Here is a tiny trained network, its code and every weight. The questions are about switching its units off for an input and a class, where a switched-off unit gives its printed mean instead of its output.

import numpy as np


def w(rows, s, z=0):
    codes = np.array(rows[::2]) - 128.0
    scale = np.full(codes.shape[1], s)
    scale[-1] = z or s
    return codes * scale


def f(y):
    return y / 2 * (1 + np.tanh(0.7978845608 * (y + 0.044715 * y**3)))


def log_softmax(a):
    a = a - a.max(-1, keepdims=True)
    return a - np.log(np.exp(a).sum(-1, keepdims=True))


def net(x, mask):
    res = np.array(x, float).reshape(1, 7) / 4 @ E
    y = f(res @ A[0][:, :-1].T + A[0][:, -1])
    res = res + np.where(mask, y, B[0][:, -1]) @ B[0][:, :-1]
    return log_softmax(res[-1] @ U[:, :-1].T + U[:, -1])


A, B = {}, {}
E = w([
[87,100,152,121,111,132,133],'x0',
[197,52,185,195,157,192,199],'x1',
[125,97,131,124,119,104,133],'x2',
[207,135,74,171,138,59,103],'x3',
[134,133,124,114,137,133,133],'x4',
[148,215,108,140,2,134,216],'x5',
[120,127,124,122,132,117,129],'x6',
],0.0081)
A[0] = w([
[247,112,12,195,141,62,89,141],'neuron 0',
[194,44,141,238,173,158,253,98],'neuron 1',
[233,88,27,173,106,26,106,123],'neuron 2',
[121,192,91,167,106,97,223,36],'neuron 3',
[70,68,136,127,198,183,44,73],'neuron 4',
[64,165,4,58,135,39,90,197],'neuron 5',
[147,161,12,165,134,136,205,254],'neuron 6',
[113,111,71,196,205,121,101,71],'neuron 7',
[135,149,84,120,2,165,251,75],'neuron 8',
],0.0072,0.0043)
B[0] = w([
[2,109,142,91,81,166,117,226],'neuron 0',
[178,180,162,40,78,152,65,232],'neuron 1',
[60,95,183,127,84,133,84,213],'neuron 2',
[162,88,73,130,232,158,85,161],'neuron 3',
[88,63,92,236,105,172,87,201],'neuron 4',
[214,148,186,114,95,211,142,254],'neuron 5',
[86,56,195,180,181,206,171,208],'neuron 6',
[80,136,99,123,111,149,91,155],'neuron 7',
[67,99,42,145,182,189,28,212],'neuron 8',
],0.0078,0.008)
U = w([
[108,135,155,168,133,156,139,252],'0',
[82,122,145,157,95,157,127,134],'1',
[139,112,41,207,159,148,63,127],'2',
[122,156,171,153,149,148,147,231],'3',
[134,138,143,135,123,138,136,235],'4',
[254,185,140,109,65,155,65,7],'5',
[165,144,151,193,113,146,117,120],'6',
[164,179,98,188,219,38,227,1],'7',
],0.008,0.0043)

Each question gives the input, the list of numbers given to net, and the class t.
The units are the neurons (one row each of A and B). Each row of codes is followed by its name. A weight is (code - 128) times the scale printed after its matrix; where a second scale follows, it is the last column's (A, B and U).
mask holds one flag per neuron, in row order. A switched-off neuron (its flag False) gives its mean, the last column of its row in B, instead of its output. The means were averaged over made-up inputs and are rounded, as every weight is.
A unit's drop is (log p(t) with every unit on - log p(t) with that unit switched off) / (log p(t) with every unit on - log p(t) with every unit switched off).
The circuit of an input: a set's keep is (log p(t) with only the set's units on - log p(t) with every unit switched off) / (log p(t) with every unit on - log p(t) with every unit switched off). Starting from all 9 units, units are removed one at a time, each time the one whose removal leaves the highest keep (on an exact tie, the one counted first), for as long as the keep stays at least 0.8.
circuit, biggest first: the units of the circuit, biggest drop first
top k neurons: the k neurons with the biggest drops, biggest first
drop of u: that unit's drop, to one decimal
input [5,-7,-4,-1,-1,4,7], class 5: circuit, biggest first => neuron 5
input [6,3,-3,7,3,-5,-4], class 1: circuit, biggest first => neuron 0; neuron 2; neuron 3
input [2,5,0,-4,2,-3,0], class 5: circuit, biggest first => neuron 1; neuron 6
input [5,3,-1,-2,3,6,-2], class 2: top 2 neurons => neuron 8; neuron 5
input [1,-8,-5,-5,-4,-2,-2], class 5: top 3 neurons => neuron 5; neuron 6; neuron 0
input [-3,-8,2,-5,-1,1,-2], class 5: circuit, biggest first => neuron 5; neuron 0
input [-3,-5,-1,-2,7,7,-2], class 2: top 3 neurons => neuron 8; neuron 3; neuron 1
input [-3,-6,-1,1,-2,6,-2], class 2: top 3 neurons => neuron 8; neuron 3; neuron 1
input [1,4,4,3,-1,8,1], class 2: top 3 neurons => neuron 8; neuron 3; neuron 5
input [-5,-5,0,7,5,2,-1], class 1: top 4 neurons => neuron 0; neuron 2; neuron 6; neuron 1
input [7,3,-5,8,6,-2,0], class 1: top 3 neurons => neuron 0; neuron 2; neuron 5
input [-7,8,2,-4,-3,-7,8], class 5: top 2 neurons => neuron 1; neuron 6
input [-4,6,4,1,0,7,0], class 2: top 2 neurons => neuron 8; neuron 3
input [-4,-6,-5,-5,1,6,4], class 2: top 3 neurons => neuron 8; neuron 3; neuron 1
input [5,-8,0,-1,-1,2,4], class 5: top 2 neurons => neuron 5; neuron 0
input [-1,-8,-7,8,1,1,-1], class 1: circuit, biggest first => neuron 0
input [2,-2,-7,4,-6,7,5], class 2: drop of neuron 8 => 0.7
input [-2,7,7,-5,-5,8,-5], class 2: drop of neuron 8 => 1.0
input [2,5,2,-4,7,8,-2], class 2: drop of neuron 8 => 0.8
